In the rows, zero is written as 128.
Each row of numbers stands for one object and depends on some of the facts below. Use the named rows to name the rest.

Some facts about the objects:
[bavu, klipiza, makar, nastus, platruk, tranu, voskifal] β liki
[beklor, flusak, fotrum, kasko] β midifem
[bemodrur] β bozera
[bidesal, drila, genis, kagoga, medre, trefa] β skedun
[bozera, gugos, limel, tuflin] β golus
[brafar, graklo, liki] β rudrir
[brapu, flistebak, gebra, lapar, neklis, stutras] β flaski
[breplegro, drudo, tratin, zalizel] β flubrel
[bristan, paskin, vikli] β turok
[datronil, plami] β statri
[dele, kiful, steris, suplel] β nuflota
[drastok, dribram, groflum, klerevin, turok] β rabuk
[drirame, flubrel, sketrudren, statri, toros, tredus, tugrim] β veruk
[drisku, flubur, gropla, gruko, kitre, klastu, skedun, trufle] β grogron
[fizum, loska, safla] β kitre
[flaski, nadar, plukar, vigu] β biler
[fleplal, kotril, remon, senok, susku, zuflar] β nutrul
[fleplatas, fozon, mogo, pletris, siplobrak] β flubur
[fomum, klalen, klibar, zeniben] β beklor
[fuster, tragur, zesuklo] β vigu
[grato, nofi, padodun, raza, soklak] β sketrudren
[kastistan, naplupon, seflu, skuvoko, tagor] β studri
[keke, skibri] β tuflin
[kleduplil, migu, plote, reflil, sotas, studri] β dumafek
[kligrol] β susku
[kogidru, listik, skopal] β dribram
[laklon, raskil] β kleduplil
[munar, pepos] β grorotre
[plarik, stofligran, zoke] β suplel
[skatol, stifuflik] β brafar
[skudra] β limel
[stabok] β steris
[trabru] β plote
[tugal] β munar
beklor Π [flubrel]
bozera Π [drastok]
brafar Π [paskin]
brapu Π [drila]
breplegro Π [drudo]
drastok Π [laklon]
drila Π [laklon]
drisku Π [bemodrur, trabru]
dumafek Π [pletris]
fizum Π [tagor]
fleplal Π [drastok]
fleplatas Π [klibar]
flubrel Π [stifuflik, drila, pletris]
fomum Π [statri]
fotrum Π [raskil]
genis Π [mogo]
golus Π [gruko]
graklo Π [fleplal, plote]
groflum Π [drila, gruko]
gropla Π [brapu]
grorotre Π [makar, midifem]
gruko Π [stifuflik, drila]
kasko Π [bemodrur, nadar]
kastistan Π [kitre]
keke Π [laklon, plote, pletris, flubrel]
klalen Π [fozon]
kleduplil Π [kastistan]
klibar Π [gruko]
klipiza Π [drila]
kogidru Π [drila, raskil]
lapar Π [drila]
liki Π [drila]
limel Π [bemodrur]
makar Π [laklon, drila]
medre Π [reflil]
midifem Π [laklon, zalizel]
migu Π [fizum]
mogo Π [skuvoko]
munar Π [drirame, nuflota]
nadar Π [fuster, makar]
nastus Π [stifuflik, platruk]
nofi Π [laklon]
nutrul Π [bemodrur]
paskin Π [kitre, zesuklo]
plami Π [stifuflik, makar]
platruk Π [voskifal, drastok]
raskil Π [laklon, stifuflik, makar, drila]
raza Π [voskifal]
rudrir Π [keke]
safla Π [laklon, loska, nuflota, brapu]
seflu Π [kogidru]
senok Π [bidesal]
siplobrak Π [makar, zesuklo]
skedun Π [plote, zesuklo, flubrel]
sketrudren Π [tagor, raskil]
skopal Π [pletris]
skuvoko Π [drila]
statri Π [kogidru, makar]
stifuflik Π [laklon, makar, pletris]
stofligran Π [makar, fleplatas]
stutras Π [stifuflik]
suplel Π [raza, grogron, voskifal]
trabru Π [migu]
tragur Π [drila]
tranu Π [mogo, brapu]
tratin Π [laklon, bozera]
tredus Π [bozera]
tugal Π [drila, flubrel]
tugrim Π [fleplal, skuvoko]
veruk Π [drastok]
voskifal Π [laklon]
zalizel Π [stifuflik]
zesuklo Π [laklon, drila]
[bavu, beklor, biler, bozera, brafar, brapu, datronil, drastok, dribram, drudo, fleplatas, flistebak, flubur, fomum, fotrum, genis, golus, groflum, gropla, grorotre, gugos, kasko, kastistan, kitre, klerevin, kligrol, klipiza, kotril, lapar, liki, listik, medre, munar, nadar, naplupon, nuflota, reflil, safla, seflu, skibri, soklak, sotas, steris, stofligran, stutras, tagor, tranu, tratin, tredus, trefa, trufle, turok, vikli, zeniben, zesuklo] Δ a
[bemodrur, bidesal, breplegro, bristan, dele, drirame, fizum, fozon, fuster, graklo, grogron, klibar, kogidru, laklon, makar, migu, nastus, neklis, padodun, paskin, pepos, plarik, rabuk, raskil, raza, remon, rudrir, siplobrak, skatol, skedun, skuvoko, stabok, stifuflik, studri, trabru, tragur, tugal, veruk, vigu, zalizel] Δ b
[drila, drisku, dumafek, flaski, fleplal, flubrel, flusak, gebra, grato, gruko, kagoga, keke, kiful, klalen, klastu, kleduplil, limel, loska, midifem, mogo, nofi, nutrul, plami, platruk, pletris, plote, plukar, senok, sketrudren, skopal, skudra, statri, suplel, susku, toros, tuflin, tugrim, voskifal, zoke, zuflar] Δ c

Some rows with their names:
munar: [151 110 161 106 182 150 131 139 150 157 129 158 156 154 128 135 132 112
  86 126 117 136  99 105 110 158 157 150 159 143 114 145 108 107 155 129
 159 103 147 151 169 135 121 155 119 120 124 165]
brapu: [146  99 171 111 157 172 139 144 162 160 116 152 161 138  92 141 125 146
  97 150 133 161 135 121 142 205 176 122 157 145 120 144 116 141 153 155
 124 110 145 126 163 142 107 156 110 178 144 167]
listik: [155  95 166 113 171 151 130 138 172 150 122 166 169 158 113 110 139 120
  77 116 111 143  78 113 107 192 154 131 144 133 120 148 102 111 161 122
 160 123 142 150 169 134 118 167 111 107 130 158]
datronil: [152 101 166 124 160 155 133 128 163 149 123 159 162 156 117 104 136 111
  89 119 108 138  76 110 105 185 153 131 128 128 121 139  95 114 169 131
 160 119 131 136 178 137 114 171 112 110 128 157]
kasko: [146 113 165 109 167 149 132 155 160 148 119 167 161 157 114 134 140 120
  78 118 114 130 110 112 113 172 148 158 150 141  90 147 107 116 163 126
 160 106 143 146 159 126 118 170 125 116 133 156]
stofligran: [151 127 169 124 161 144 127 154 161 143 110 174 169 159 110 130 151 118
  80 116 107 137 107 124 112 166 149 156 143 141  83 159 105 112 160 127
 151 107 148 160 157 125 118 171 127 121 145 143]
veruk: [133 105 146 101 168 151 139 118 122 138 177 116 143 161 140 120 146  86
 113 154 116 123 110  97 113 171 145 187 164 133 130 168 108 118 201 109
 156 109 144 121 163 173 128 112  92 120 107 151]
stifuflik: [167 137 156 147 153 141 131 117 134 122 145 150 175 169 124 116 192  79
 107 148  93 154 107 139 114 167 154 172 153 138 111 210 108  96 197 119
 114 122 174 174 154 169 133 106 104 136 141 111]
graklo: [134 106 156 103 160 144 142 132 149 127 158 136 163 164 113 120 164 101
  98 141 114 131 113 116 115 197 146 188 157 137 119 180 107 120 193 103
 148 120 153 133 151 164 129 123  89 115 121 134]
bristan: [130  98 165 105 158 134 134 120 158 131 148 146 174 160 105 103 172 115
  94 131 109 138  82 121 106 216 149 171 148 126 131 180  97 112 179 102
 155 134 153 137 155 170 132 126  78 110 120 126]
tugal: [133 100 165 100 148 156 150 125 175 128 146 135 181 170 101 125 154 124
 112 145 122 157 133 122 129 222 174 180 161 140 122 185 104 121 177 124
 123 126 172 131 146 169 132 123  82 139 129 124]
klibar: [135 107 162  98 160 146 149 130 154 119 151 143 171 166 106 127 165 108
 101 141 121 132 119 119 117 202 157 194 156 141 119 181 106 116 188 106
 138 118 160 137 151 161 126 123  87 117 123 127]
makar: [126 138 164 137 129 140 117 127 160 148 139 132 174 164 118 116 164 123
 115 146  88 170 126 135 128 193 158 174 160 124  84 202 101 113 170 141
 136 131 172 138 133 184 147 127  96 162 145 108]
neklis: [135  94 161 112 163 132 130 128 138 130 146 149 162 136  87 106 187 118
  90 146 117 131  84 131 116 223 139 149 153 124 142 180 106 127 186 101
 150 137 134 132 159 171 119 117  81 134 127 135]
klalen: [146  88 176 124 145 166 130 142 150 129 111 149 158 138  94 125 136 111
  82 137 128 140 105 112  97 157 147 192 178 135 122 172 135 125 166 118
 160 145 176 125 162 147 128 150  95  89 153 135]
limel: [131  99 180 115 155 154 127 136 125 143 112 140 147 128 104 142 132 107
  88 141 132 129 103 106  90 132 144 197 183 138 123 164 137 121 150 117
 171 132 171 120 167 150 132 144  98  99 142 138]
loska: [145  60 166 108 191 148 104 150 161 140 112 186 172 128  90 132 141 146
  47 109 142 157  84 125  97 179 161 182 221 136 149 195 143  89 122 101
 171 165 203 159 150 162 154 135  91  83 136 133]
flaski: [144  81 182 130 162 151 118 125 110 150 113 146 140 106  92 125 145 110
  85 153 133 134  68 112  92 149 145 151 178 128 163 165 136 124 149 116
 163 147 156 121 183 165 123 127  87 118 142 151]
dumafek: [161  93 175 128 160 167 138 120 122 136 122 139 150 138 114 132 135  82
  96 150 131 141  93 103  90 127 159 182 179 145 149 172 134 110 163 122
 146 133 181 139 182 153 128 126  96  96 143 140]

Rows to name:
No name comes twice in this set of rows, the named rows included.
[180  99 121 131 170 177 108 154 166 171 149 151 146 170 152 102 123 110
  82 126  84 164 122 105 133 165 135 137 180 121  85 175 118 117 190 138
 160 124 157 146 150 148 127 154 129 122 136 175] -> drastok
[146 134 169 123 175 137 122 141 140 159 118 166 159 149 127 138 145 111
  87 122 107 135  99 116 107 142 153 152 151 143  94 154 105  98 148 131
 157  98 149 162 164 137 124 157 131 131 132 153] -> grorotre
[141 109 146 130 151 137 112 121 154 151 157 134 164 161 129  86 167 113
  98 139  84 158  83 124 116 204 140 154 161 111 115 202 103 112 185 116
 160 145 155 139 147 188 144 120  86 127 126 127] -> laklon
[123 133 195 146 136 146 123 126 106 141 100 139 148 119 108 140 139  94
 105 145 119 125  93 113  83 108 145 200 161 137 113 157 123 113 148 131
 165 124 161 121 175 151 131 149 109 118 154 122] -> statri
[123  94 144  81 203 123 115 152 158 127 152 178 177 156 102 148 173 143
  66 114 134 135 121 135 120 207 159 205 205 146 118 202 119  85 150  90
 155 128 184 168 128 169 150 113  98 117 108 126] -> fizum
[162  65 148 112 158 186 136 150 148 130 133 139 142 149 108 124 122 101
  76 144 129 139 124  96 107 160 139 197 195 135 127 174 146 133 188 111
 163 144 176 114 159 148 126 142  96  78 144 154] -> fleplal
[139 112 178 102 164 163 141 122 161 172 125 137 164 152 127 146 107 128
 113 139 124 162 119 102 122 172 191 139 155 149 120 140 104 112 137 157
 137 100 161 135 173 148 124 155 109 158 126 163] -> liki
[137  73 163 101 188 150 110 164 154 131 109 185 167 132  87 156 142 143
  50 113 146 142 116 125  99 166 155 211 228 145 120 192 149  95 129  98
 166 149 204 150 140 148 149 139 102  88 139 130] -> drisku
[120  87 150  82 216 110 111 124 143 146 155 171 172 145 121 140 166 137
  73 114 133 145  78 125 105 202 169 179 206 141 147 198 116  69 129  84
 162 130 184 169 145 184 160  99  86 117  92 134] -> grogron
[160  91 162 122 173 151 126 144 150 151 118 172 156 133  95 113 153 125
  75 129 118 137  82 121 118 198 145 110 145 129 131 149 109 127 168 122
 153 125 127 145 174 137 104 156 113 132 137 168] -> flistebak
[153 106 161 147 152 160 106 130 120 160 123 136 141 134 132 122 130  97
  94 145 105 158  97 110  97 118 144 176 200 124 120 188 138 105 157 130
 165 144 183 134 164 170 147 131 104 114 149 139] -> midifem
[165  95 148 154 133 178 102 146 148 156 127 134 146 145 123  99 127 107
  85 141  93 166 114 114 112 146 131 176 195 114 100 197 140 124 180 134
 166 161 182 124 151 164 146 147 105 104 161 136] -> voskifal
[150 101 171 105 161 169 148 137 182 152 120 153 173 162 110 136 120 130
  97 131 126 160 126 113 128 192 181 142 151 148 112 147 107 122 155 146
 132 109 162 141 165 134 118 163 112 140 136 157] -> groflum
[159  62 168 110 191 162 110 164 168 122 129 187 195 136  83 119 148 143
  40 119 143 152  94 133 106 164 176 195 217 142 183 201 139  67 142 124
 165 180 204 186 161 175 147 142 101  75 130 137] -> pletris
[152 113 160 116 157 145 151 123 152 111 149 149 176 173 109 117 178  89
 103 141 113 138 113 126 114 194 158 187 149 144 124 189 105 111 199 110
 127 120 164 153 156 159 123 118  91 113 132 121] -> nastus

Now the same objects, written a new way:
Some objects and their rows:
neklis: [101  93 109 150 126 156 113 140  97 118  89 136 123 107 135 145 105 119
 146 145  78 180 164 180 134 115  97 126  78 143 135 146 176 122 117 126
 144 122 113  98 126]
sotas: [109 147 155 133 170 107 109 142 113 134 138 111 117 129 127 139 146 118
  79 132 124 105 116 158 126 125 111  89 103 135  95 193 138 109 114 117
 140 109 115 136 131]
platruk: [116 114 146 157 108 112 120 149 166 190  94 137 121  66 151 124 138 109
 117 104 147 129 155  31 120 109  91 105 156 144 141 113 144  96 120 149
 114 107 109  86 153]
zuflar: [ 94 121 121 162 141 134 113 134 165 147 113 146 117  98 168 111 139 112
 106 118 126 134 108 111 113  98 104 100 114 113 126 152 157  82 115 129
 144 127 128  98 134]
flaski: [138  81  74 160 134 133 110 102 187 110  89  99 126  99 111 154 128 125
 142 121  52 150 109 130  89  79  94 129 198 119  97 151 176 122 129 136
 138 168 146  83 136]
studri: [110 114 138 104 104 124 113 123 107 103 130 125 164 129 107 146 132  88
  80 140  48  71 120 216 102  43 122  93 172 146 111 179 116 146 121 148
 149  97 104  87 140]
munar: [157 110 130 115 122  89 109 125 157 111 136  74 136  98  76 153 159 121
  97 153  78 103 130 113 115  99 108 132 196 144  89 141 112 161 130 138
 134 136 118 134 143]
naplupon: [106 151 157 130 173 106 111 143 107 135 141 111 121 134 128 137 147 117
  73 127 128  97 113 166 124 122 112  85 105 139  95 204 136 105 114 119
 141 108 114 137 133]
bavu: [117 144 177 154 156  91 106 149 143 141 142 100  94  78 115 144 119  91
 123 132 125 141 136  77 126 135 104  90  92 128 104 127 149 131 116 107
 131  96  96 127 137]
tratin: [127  99 145 129 125 122 109 157 150 166 146 124 123  97 138 156 161 157
 103 153 152 132 128 122 146 137 106 136 127 156 121 136 109 136 135 135
 133 114 130 167  90]
tragur: [ 94  74 120 135 119 168 152 156  81 113  90 149 108  73 106 119 116 119
 150 142 124 166 161 174 136 115  99 154 126 160 147 128 138 131 133 136
 144 138 111 111 161]
skibri: [118 135 146 143 161 107 106 138 133 129 136 107 106 112 126 142 139 120
 103 142 120 134 128 132 131 134 108 105  95 128 100 162 144 122 118 113
 137 116 115 136 126]
klalen: [102 114 119 151 126 139 123 145 150 160 101 141 132  86 158 100 150 121
  94 119 136 128 124  89 116 102  97 115 142 137 137 145 149  80 115 144
 139 138 127 109 150]
vigu: [134  75  97 132 101 137 107 114 133  90  99 107 140 104  92 166 112 110
 148 154  25 153 150 183 112  75 104 136 156 139 111 132 153 165 130 136
 144 132 116  85 128]
mogo: [111 127 109 142 108 123 135 124 164 146 100 148 122  99 162  69 172 132
  90 140 149 124 149  83 139 106 107 127 115 112 137 136 131  77 111 145
 147 144 134 104 186]
dribram: [149 116 135 127 140  88 101 116 164 102 145  77 122 107  82 166 144 111
 107 147  65 108 114 135 109  97 113 114 174 126  79 153 126 160 131 122
 136 124 119 123 129]
laklon: [ 88 119 153 129  99 143 135 141 104 162 131 152 135 119 160 170 111 120
 133 134 110 110 136 221 139  88 112  83  95 152 147 161 143 132 125 143
 154  82 122 108 133]
fizum: [108 122 121 120  79 135 127 136 107 127 106 146 139 104 146  92 145 119
 105 171 107 138 189 140 158 106 111 129  69 138 150 121 129 120 109 145
 154 115 109 112 173]
suplel: [139  93 105 134  98 116 116 118 190 137 110 113 150  86 116 129 157 117
  99 124  84 100 115  92  97  63 103 127 223 136 113 131 126 124 129 157
 134 144 131  94 152]

Name these rows:
No name comes twice in this set of rows, the named rows included.
[106  37 121 125 106 156 120 152 201 123 136 110 124  79 144 111 181 115
 103 161 116  86  72  81  94  71 116 199 251 113 153 124  97 147 140 155
 128 166 120 103  81] -> flubrel
[ 84  98 121 144 116 164 115 166 169 164 134 128 142  76 186  93 160 123
  92 146 134 121  95  80 114  98 100 138 137 135 159 125 149  97 111 145
 154 151 128 144 109] -> plami
[157 102 109 137 151 100 101 112 158  95 122  67 118 111  74 179 134 127
 130 147  54 139 124 147 108 110 102 130 174 129  75 158 150 160 133 122
 135 147 131 122 128] -> biler
[125 134 168 140 142  95 116 161 126 148 126 101 107  62 100 129 135 101
 111 130 139 138 156  55 129 141  97 107 123 153 111 115 133 129 118 122
 125 108  94 139 157] -> tranu
[154 101 133 112 127  93 113 131 152 107 133  69 131  97  71 147 161 118
  98 155  80  98 129 108 111 101 108 144 205 142  94 144 110 163 130 137
 129 143 113 130 145] -> golus
[117 104 124 117 115 122 125 131 161 139 116  97 156 114 133 123 168 106
  73 122  88  48  94 121  85  54 109 120 240 135 127 182 124 115 118 162
 135 146 123  87 152] -> dumafek
[ 97 112 130 146 101 138 187 123 176 163 126 156  86  80 160 104 155 148
 153 132 188 112 126 133 146 106 114 128 142 110 159 125 117 105 141 147
 157 148 157 113 206] -> drila
[151 101 137 112 128  96 113 134 150 113 131  66 128 102  79 154 161 118
 101 154  83  93 129 109 113 105 108 146 205 141  99 151 115 163 129 139
 126 140 113 126 140] -> beklor
[ 89  84 142 126 108 157 145 160  89 123 105 148 117  84 123 109 130 107
 127 151 129 136 159 155 136 108 109 150 123 150 157 129 120 133 126 141
 140 122  99 107 152] -> tugal
[131 146 134 123 129  98 125 134 133 133 128 100 115 115 131 102 171 139
  90 169 137 120 164 103 157 143 110 128  84 124 119 148 127 118 109 129
 145 135 121 148 174] -> fleplatas
[ 97 114 131 138 111 142 106 142 107 122 113 149 136 101 141 122 119 101
 111 149  90 153 155 162 133  96 109 108  73 140 131 131 147 120 113 129
 149  99 102 104 130] -> bemodrur
[124 112 116 119 112 117 121 123 162 135 116 116 165 103 117 117 164 109
  64 114  87  67  98 126  87  48 108 105 234 144 107 170 119 107 123 161
 140 142 129  98 163] -> kleduplil
[120  95 124 143 171 135 148 153 103 117 103 105  85  82  85 135 137 143
 140 134 147 164 141 143 131 156  94 150 146 155 109 157 142 129 135 120
 135 162 127 146 161] -> lapar

